Below are the code and all the weights of a small trained network. Each question names an input and a target symbol and asks about switching units off, where a switched-off unit gives its printed mean instead of its output.

import numpy as np


def w(rows, s, z=0):
    codes = np.array(rows[::2]) - 128.0
    scale = np.full(codes.shape[1], s)
    scale[-1] = z or s
    return codes * scale


def f(y):
    return np.maximum(y, 0)


def softmax(a):
    e = np.exp(a - a.max(-1, keepdims=True))
    return e / e.sum(-1, keepdims=True)


def log_softmax(a):
    a = a - a.max(-1, keepdims=True)
    return a - np.log(np.exp(a).sum(-1, keepdims=True))


def net(x, mask):
    ids = ['βγελμπστφω'.index(c) for c in x.split()]
    T = len(ids)
    res = E[ids] + P[:T]
    r = res
    for j in range(3):
        rows = slice(2 * j, 2 * j + 2)
        q, k, v = (r @ M[0][rows].T for M in (Q, K, V))
        z = softmax(np.where(np.tri(T) > 0, q @ k.T / 2**0.5, -1e9)) @ v
        o = O[0][rows]
        res = res + np.where(mask[j], z, o[:, -1]) @ o[:, :-1]
    y = f(res @ A[0][:, :-1].T + A[0][:, -1])
    res = res + np.where(mask[3:7], y, B[0][:, -1]) @ B[0][:, :-1]
    return log_softmax(res[-1] @ U[:, :-1].T + U[:, -1])


Q, K, V, O, A, B = {}, {}, {}, {}, {}, {}
E = w([
[124,83,152,117,152,136],'β',
[27,163,132,122,83,138],'γ',
[130,141,126,103,126,126],'ε',
[116,57,116,180,204,140],'λ',
[135,102,149,180,138,182],'μ',
[193,160,133,134,106,163],'π',
[52,59,144,119,161,110],'σ',
[134,192,168,227,56,190],'τ',
[103,86,140,218,112,158],'φ',
[57,47,180,253,120,159],'ω',
],0.018)
P = w([
[164,109,104,88,137,172],'0',
[168,121,91,114,131,120],'1',
[106,176,128,160,197,88],'2',
[131,83,112,146,137,169],'3',
[158,127,93,158,128,71],'4',
[126,159,172,147,180,83],'5',
[103,67,119,167,123,180],'6',
[166,130,100,183,119,71],'7',
[142,163,207,120,161,71],'8',
[69,33,152,169,88,191],'9',
[183,123,112,204,101,70],'10',
[165,165,243,94,147,69],'11',
[57,5,150,119,65,204],'12',
],0.017)
Q[0] = w([
[173,139,112,132,114,89],'H1',
[127,189,94,94,133,98],'H1',
[107,127,166,120,173,110],'H2',
[124,185,138,148,171,110],'H2',
[153,197,124,149,120,5],'H3',
[131,183,168,117,170,123],'H3',
],0.017)
K[0] = w([
[169,136,51,203,103,160],'H1',
[52,134,58,64,136,206],'H1',
[107,85,119,162,103,133],'H2',
[159,151,120,176,86,88],'H2',
[122,105,20,152,43,118],'H3',
[159,84,4,146,165,150],'H3',
],0.014)
V[0] = w([
[49,103,248,73,77,128],'H1',
[178,194,128,113,166,144],'H1',
[102,104,148,153,82,184],'H2',
[73,111,97,129,167,102],'H2',
[254,115,111,168,196,146],'H3',
[153,89,119,61,171,33],'H3',
],0.012)
O[0] = w([
[170,95,84,159,217,90,72],'H1',
[89,115,192,76,91,10,115],'H1',
[98,193,101,214,92,176,200],'H2',
[173,80,105,94,108,124,162],'H2',
[179,46,180,156,112,123,254],'H3',
[119,140,193,91,141,201,78],'H3',
],0.013,0.0085)
A[0] = w([
[44,103,136,147,138,153,253],'N1',
[131,107,126,77,113,254,74],'N2',
[110,173,186,171,121,136,40],'N3',
[84,116,144,129,193,144,192],'N4',
],0.0096,0.0063)
B[0] = w([
[215,207,92,2,94,178,246],'N1',
[25,94,121,59,194,112,211],'N2',
[45,116,74,181,212,33,183],'N3',
[101,141,233,142,100,22,181],'N4',
],0.0081,0.012)
U = w([
[208,137,147,119,168,81,161],'β',
[195,186,108,107,126,108,177],'γ',
[201,172,161,111,122,88,153],'ε',
[89,73,126,158,108,150,3],'λ',
[202,138,133,146,104,124,94],'μ',
[255,162,163,112,76,87,180],'π',
[96,150,147,148,196,81,176],'σ',
[137,103,104,162,111,75,161],'τ',
[187,142,132,176,146,152,99],'φ',
[198,129,98,165,139,153,53],'ω',
],0.0096,0.0038)

Each question gives the input, a string of symbols that net reads in full, and the target symbol t.
The units are the heads (2 rows each of Q, K, V and O) and the neurons (one row each of A and B). Each row of codes is followed by its name. A weight is (code - 128) times the scale printed after its matrix; where a second scale follows, it is the last column's (O, A, B and U).
mask holds one flag per unit, heads first, then neurons. A switched-off unit (its flag False) gives its mean, the last column of its rows in O or B, instead of its output. The means were averaged over made-up inputs and are rounded, as every weight is.
A unit's drop is (log p(t) with every unit on - log p(t) with that unit switched off) / (log p(t) with every unit on - log p(t) with every unit switched off).
The circuit of an input: a set's keep is (log p(t) with only the set's units on - log p(t) with every unit switched off) / (log p(t) with every unit on - log p(t) with every unit switched off). Starting from all 7 units, units are removed one at a time, each time the one whose removal leaves the highest keep (on an exact tie, the one counted first), for as long as the keep stays at least 0.8.
units of the circuit, in order: the units of the circuit, biggest drop first
most important unit: the unit with the biggest drop
top k neurons: the k neurons with the biggest drops, biggest first
drop of u: that unit's drop, to one decimal
input λ λ λ τ ω γ π ω λ λ τ π λ, target π: units of the circuit, in order -> (H1, N1, N2, N3)
input λ λ γ φ, target γ: units of the circuit, in order -> (H3, N1)
input ω σ π ε ω τ β ω τ τ τ γ, target σ: units of the circuit, in order -> (H2, N3)
input γ τ λ λ τ τ φ, target τ: most important unit -> H3
input ε τ τ λ λ τ τ λ τ λ σ τ π, target τ: units of the circuit, in order -> (H1, H3)
input λ γ λ λ λ σ τ ω λ σ σ, target ω: top 3 neurons -> (N4, N2, N3)
input τ λ φ σ γ μ λ λ λ λ φ σ φ, target σ: units of the circuit, in order -> (H3, H1)
input λ γ π σ λ σ σ τ σ λ, target σ: units of the circuit, in order -> (H3, N4)
input λ τ τ π σ λ λ φ π τ, target π: units of the circuit, in order -> (H1, N2)
input λ λ λ ε ε λ λ π σ τ τ σ σ, target σ: units of the circuit, in order -> (H3, H1)
input λ λ λ φ λ λ τ λ λ γ σ, target γ: units of the circuit, in order -> (H3, H1, N3)
input γ τ λ ω τ τ λ γ λ τ τ ω, target φ: units of the circuit, in order -> (H1, H2)
input λ τ λ λ π σ π ε σ, target β: units of the circuit, in order -> (H1, H3)
input λ ε μ λ λ σ λ τ π σ, target π: units of the circuit, in order -> (H1, N1, N2)
input σ β λ λ β λ ε, target λ: most important unit -> N2
input λ σ τ β, target τ: drop of H2 -> 0.1
input τ π τ σ λ λ τ λ ω τ τ ω ε, target ω: drop of H2 -> 0.1
input τ φ τ λ β λ λ β λ φ λ π σ, target π: drop of H3 -> 0.1
